Here is a tiny trained network, its code and every weight. The questions are about switching its units off for an input and a class, where a switched-off unit gives its printed mean instead of its output.

import numpy as np


def w(rows, s, z=0):
    codes = np.array(rows[::2]) - 128.0
    scale = np.full(codes.shape[1], s)
    scale[-1] = z or s
    return codes * scale


def f(y):
    return y / 2 * (1 + np.tanh(0.7978845608 * (y + 0.044715 * y**3)))


def log_softmax(a):
    a = a - a.max(-1, keepdims=True)
    return a - np.log(np.exp(a).sum(-1, keepdims=True))


def net(x, mask):
    res = np.array(x, float).reshape(1, 7) / 4 @ E
    y = f(res @ A[0][:, :-1].T + A[0][:, -1])
    res = res + np.where(mask, y, B[0][:, -1]) @ B[0][:, :-1]
    return log_softmax(res[-1] @ U[:, :-1].T + U[:, -1])


A, B = {}, {}
E = w([
[58,168,113,99,220,46,154,67],'x0',
[163,83,254,181,189,91,94,150],'x1',
[80,90,72,242,140,156,210,114],'x2',
[103,111,139,115,120,111,137,153],'x3',
[44,108,195,127,72,180,105,39],'x4',
[75,102,151,101,119,102,148,186],'x5',
[116,118,128,124,121,113,126,138],'x6',
],0.0083)
A[0] = w([
[133,90,119,176,104,99,206,87,66],'n0',
[159,160,169,50,87,116,70,115,63],'n1',
[107,168,111,102,199,71,157,103,104],'n2',
[138,99,178,183,169,79,91,149,159],'n3',
[142,175,176,54,123,118,85,122,57],'n4',
[107,164,55,73,35,99,150,99,134],'n5',
[170,93,137,163,34,163,117,172,127],'n6',
[160,116,144,139,80,181,138,168,141],'n7',
[73,134,70,47,97,185,130,97,122],'n8',
[150,94,212,191,233,122,86,144,100],'n9',
[124,161,120,106,118,147,155,135,38],'n10',
[114,127,120,155,129,134,132,134,28],'n11',
[182,94,100,151,89,167,102,206,72],'n12',
[64,147,191,155,71,167,161,77,87],'n13',
[90,118,117,196,139,164,175,103,90],'n14',
[86,193,130,116,234,92,187,85,121],'n15',
[155,76,186,180,160,75,74,112,109],'n16',
[142,79,165,167,188,101,80,127,144],'n17',
[105,146,117,126,160,53,151,64,110],'n18',
[165,167,82,109,194,132,134,215,43],'n19',
[128,179,152,62,121,134,73,140,98],'n20',
[115,102,124,113,138,106,147,124,77],'n21',
[75,173,146,111,230,107,135,88,102],'n22',
[176,159,185,40,138,125,74,117,89],'n23',
[145,95,192,141,182,128,139,136,118],'n24',
[139,173,153,54,116,124,37,130,103],'n25',
[191,146,80,150,138,104,131,215,8],'n26',
[66,173,115,141,198,71,88,106,106],'n27',
[90,105,144,84,82,173,148,72,68],'n28',
[136,161,146,186,75,200,62,220,112],'n29',
[97,137,114,216,124,154,163,152,74],'n30',
[199,146,38,130,204,84,156,253,41],'n31',
[52,53,159,68,99,197,56,50,33],'n32',
[130,167,18,68,104,158,173,161,140],'n33',
[90,176,56,99,87,139,118,125,158],'n34',
[81,207,105,116,185,52,129,107,148],'n35',
[121,221,57,123,84,114,138,168,137],'n36',
[47,137,184,121,94,190,104,85,109],'n37',
[194,106,128,163,56,183,145,209,144],'n38',
[104,85,126,247,149,179,210,133,54],'n39',
[103,47,89,207,153,151,172,114,105],'n40',
[172,213,159,51,89,113,80,158,92],'n41',
[115,145,53,95,84,122,126,109,109],'n42',
[108,147,76,48,119,169,197,108,105],'n43',
],0.0072,0.0019)
B[0] = w([
[140,117,78,129,106,87,168,157,164],'n0',
[132,163,40,147,132,74,181,201,191],'n1',
[102,171,125,72,83,156,40,125,187],'n2',
[171,42,160,99,164,176,140,123,190],'n3',
[167,141,57,168,109,94,195,161,176],'n4',
[198,54,195,103,158,177,189,142,210],'n5',
[81,186,127,63,50,193,55,124,222],'n6',
[80,167,136,87,66,161,80,128,189],'n7',
[203,44,183,122,164,126,151,92,201],'n8',
[208,47,194,88,197,214,179,149,220],'n9',
[134,117,134,126,139,136,143,103,128],'n10',
[118,110,104,158,97,117,142,124,123],'n11',
[86,183,137,93,115,161,71,111,206],'n12',
[119,160,136,217,154,67,115,86,195],'n13',
[150,149,93,135,137,83,153,172,186],'n14',
[64,168,116,71,72,175,85,120,215],'n15',
[165,73,173,103,168,184,187,154,191],'n16',
[134,54,168,110,143,166,141,143,181],'n17',
[75,158,108,74,68,185,110,153,179],'n18',
[96,152,155,232,183,23,75,55,190],'n19',
[117,138,87,135,150,57,171,177,174],'n20',
[140,134,112,147,117,158,125,113,126],'n21',
[106,178,113,69,54,219,67,156,195],'n22',
[120,118,53,145,111,90,214,204,198],'n23',
[173,82,165,94,169,194,151,133,169],'n24',
[155,127,61,133,97,55,206,180,196],'n25',
[92,152,157,197,134,95,54,51,190],'n26',
[63,168,127,76,76,173,94,180,184],'n27',
[121,125,177,180,151,115,112,80,172],'n28',
[82,169,108,60,63,187,84,140,213],'n29',
[120,161,54,140,132,73,162,197,179],'n30',
[106,171,216,232,185,37,20,2,253],'n31',
[113,167,154,223,170,62,105,54,213],'n32',
[187,55,184,114,203,164,173,93,233],'n33',
[184,55,174,87,180,181,140,129,194],'n34',
[91,160,127,68,61,195,45,119,202],'n35',
[178,85,181,142,209,154,144,88,197],'n36',
[116,176,198,250,166,49,50,36,202],'n37',
[85,165,125,82,59,192,63,98,242],'n38',
[149,128,22,165,144,93,165,215,230],'n39',
[152,158,65,132,115,76,212,218,209],'n40',
[151,152,59,152,140,98,185,166,207],'n41',
[185,78,167,98,150,176,192,127,180],'n42',
[150,68,155,103,144,195,160,126,188],'n43',
],0.0054,0.0068)
U = w([
[167,4,199,102,160,198,163,130,224],'0',
[71,172,120,76,39,200,65,132,135],'1',
[111,141,189,206,153,48,83,57,167],'2',
[135,123,32,147,112,76,202,202,1],'3',
],0.011,0.00092)

Each question gives the input, the list of numbers given to net, and the class t.
The units are the neurons (one row each of A and B). Each row of codes is followed by its name. A weight is (code - 128) times the scale printed after its matrix; where a second scale follows, it is the last column's (A, B and U).
mask holds one flag per neuron, in row order. A switched-off neuron (its flag False) gives its mean, the last column of its row in B, instead of its output. The means were averaged over made-up inputs and are rounded, as every weight is.
A unit's drop is (log p(t) with every unit on - log p(t) with that unit switched off) / (log p(t) with every unit on - log p(t) with every unit switched off).
The circuit of an input: a set's keep is (log p(t) with only the set's units on - log p(t) with every unit switched off) / (log p(t) with every unit on - log p(t) with every unit switched off). Starting from the 12 units with the biggest drops (on a tie, the unit counted first), units are removed one at a time, each time the one whose removal leaves the highest keep (on an exact tie, the one counted first), for as long as the keep stays at least 0.8.
circuit, biggest first: the units of the circuit, biggest drop first
top k neurons: the k neurons with the biggest drops, biggest first
drop of u: that unit's drop, to one decimal
input [-4,4,8,8,-8,-3,-3], class 2: top 3 neurons -> (n31 n26 n19)
input [1,2,-6,-8,7,1,8], class 2: circuit, biggest first -> (n32)
input [8,-1,-1,1,-8,-8,2], class 1: top 3 neurons -> (n35 n15 n22)
input [4,-4,5,1,3,-5,-5], class 3: circuit, biggest first -> (n40 n31)
input [-5,4,5,-1,2,5,0], class 1: top 2 neurons -> (n6 n38)
input [2,5,6,-5,0,6,6], class 3: circuit, biggest first -> (n39 n40)
input [-2,1,1,5,-2,1,4], class 1: circuit, biggest first -> (n33 n8)
input [-1,2,-6,-8,7,-8,-1], class 2: top 2 neurons -> (n37 n32)
input [-3,-7,3,2,-8,-4,3], class 2: top 3 neurons -> (n31 n19 n26)
input [4,-5,-4,-6,-6,3,7], class 2: top 3 neurons -> (n31 n19 n9)
input [1,-6,-6,-3,-5,4,4], class 0: top 4 neurons -> (n33 n5 n36 n34)
input [-2,6,3,-4,8,1,5], class 2: top 3 neurons -> (n37 n32 n13)
input [-5,2,3,-5,6,-4,5], class 2: top 3 neurons -> (n37 n32 n13)
input [-7,-5,2,1,-6,-6,4], class 1: circuit, biggest first -> (n38)
input [5,6,-4,1,5,-4,6], class 0: top 2 neurons -> (n9 n16)
input [-6,-2,-1,2,-6,-4,-3], class 1: top 2 neurons -> (n38 n29)
input [-1,1,2,8,-1,0,4], class 3: drop of n34 -> 0.3
input [4,4,2,5,-4,-7,1], class 0: drop of n16 -> 0.2
input [8,-7,4,-8,-7,6,4], class 1: drop of n22 -> 0.2
input [-2,1,4,8,-4,3,-1], class 2: circuit, biggest first -> (n31)
